Below is a small trained network, with its code and all its weights. Each question gives an input and a class and asks what happens when units are switched off, that is, made to give their printed mean instead of their output.

import numpy as np


def w(rows, s, z=0):
    codes = np.array(rows[::2]) - 128.0
    scale = np.full(codes.shape[1], s)
    scale[-1] = z or s
    return codes * scale


def f(y):
    return y / 2 * (1 + np.tanh(0.7978845608 * (y + 0.044715 * y**3)))


def log_softmax(a):
    a = a - a.max(-1, keepdims=True)
    return a - np.log(np.exp(a).sum(-1, keepdims=True))


def net(x, mask):
    res = np.array(x, float).reshape(1, 5) / 4 @ E
    y = f(res @ A[0][:, :-1].T + A[0][:, -1])
    res = res + np.where(mask, y, B[0][:, -1]) @ B[0][:, :-1]
    return log_softmax(res[-1] @ U[:, :-1].T + U[:, -1])


A, B = {}, {}
E = w([
[99,114,109,212,116,116,90],'x0',
[160,176,177,174,2,185,69],'x1',
[118,148,113,80,152,128,148],'x2',
[158,95,125,128,113,136,96],'x3',
[79,115,93,139,207,215,242],'x4',
],0.0096)
A[0] = w([
[97,214,72,103,159,163,148,98],'N1',
[242,161,170,63,148,140,181,98],'N2',
[151,109,121,162,181,51,156,138],'N3',
[173,222,93,139,97,212,113,117],'N4',
[70,68,88,134,180,244,156,9],'N5',
[135,102,153,160,166,195,158,27],'N6',
[51,106,148,140,145,195,163,80],'N7',
[133,35,95,132,167,79,162,52],'N8',
[54,195,162,137,113,91,174,128],'N9',
[102,65,135,130,144,237,166,22],'N10',
[104,156,111,77,254,79,182,195],'N11',
],0.0082,0.0014)
B[0] = w([
[165,97,56,98,163,131,135,166],'N1',
[45,140,203,131,197,156,80,167],'N2',
[173,123,130,142,117,161,68,167],'N3',
[207,90,208,129,141,148,172,164],'N4',
[88,137,152,150,61,117,32,218],'N5',
[146,135,30,32,133,93,99,162],'N6',
[124,97,138,83,116,61,59,181],'N7',
[181,106,168,148,106,255,168,184],'N8',
[168,92,108,102,86,110,192,142],'N9',
[95,138,84,100,58,95,52,187],'N10',
[125,73,103,170,96,192,103,251],'N11',
],0.0072,0.011)
U = w([
[112,111,68,49,85,30,47,94],'0',
[186,173,59,160,151,184,142,212],'1',
[231,96,126,186,136,255,201,77],'2',
[15,89,188,149,165,120,146,183],'3',
[138,26,76,82,66,42,230,171],'4',
[106,209,32,127,203,51,252,2],'5',
],0.0058,0.0055)

Each question gives the input, the list of numbers given to net, and the class t.
The units are the neurons (one row each of A and B). Each row of codes is followed by its name. A weight is (code - 128) times the scale printed after its matrix; where a second scale follows, it is the last column's (A, B and U).
mask holds one flag per neuron, in row order. A switched-off neuron (its flag False) gives its mean, the last column of its row in B, instead of its output. The means were averaged over made-up inputs and are rounded, as every weight is.
A unit's drop is (log p(t) with every unit on - log p(t) with that unit switched off) / (log p(t) with every unit on - log p(t) with every unit switched off).
The circuit of an input: a set's keep is (log p(t) with only the set's units on - log p(t) with every unit switched off) / (log p(t) with every unit on - log p(t) with every unit switched off). Starting from all 11 units, units are removed one at a time, each time the one whose removal leaves the highest keep (on an exact tie, the one counted first), for as long as the keep stays at least 0.8.
circuit, biggest first: the units of the circuit, biggest drop first
unit that matters most: the unit with the biggest drop
top k neurons: the k neurons with the biggest drops, biggest first
drop when u is switched off: that unit's drop, to one decimal
input [-1,7,2,-5,-5], class 2: circuit, biggest first => N4; N10
input [4,0,7,-8,8], class 0: circuit, biggest first => N5; N7; N10
input [-8,-4,-6,8,-5], class 3: circuit, biggest first => N2; N6; N10
input [4,2,-1,-7,6], class 4: top 2 neurons => N9; N2
input [3,-8,2,-1,5], class 2: top 3 neurons => N8; N11; N3
input [-1,1,-3,-4,4], class 0: circuit, biggest first => N8; N7; N10; N6
input [1,-8,-7,4,2], class 2: circuit, biggest first => N8
input [-7,-8,7,-7,-5], class 2: top 2 neurons => N11; N8
input [-8,5,-4,-2,4], class 3: top 4 neurons => N2; N8; N11; N3
input [0,-5,-4,-5,6], class 0: top 2 neurons => N5; N7
input [-8,6,-5,-8,-5], class 3: top 2 neurons => N2; N8
input [4,-8,-2,-4,8], class 0: top 4 neurons => N5; N7; N10; N6
input [2,7,-2,5,-3], class 2: top 2 neurons => N4; N10
input [2,-4,7,0,8], class 0: unit that matters most => N5
input [-5,-8,-2,6,-2], class 2: drop when N5 is switched off => 0.0
input [-5,4,7,-6,7], class 0: drop when N8 is switched off => 0.1
input [6,4,2,-7,6], class 4: drop when N9 is switched off => 0.3
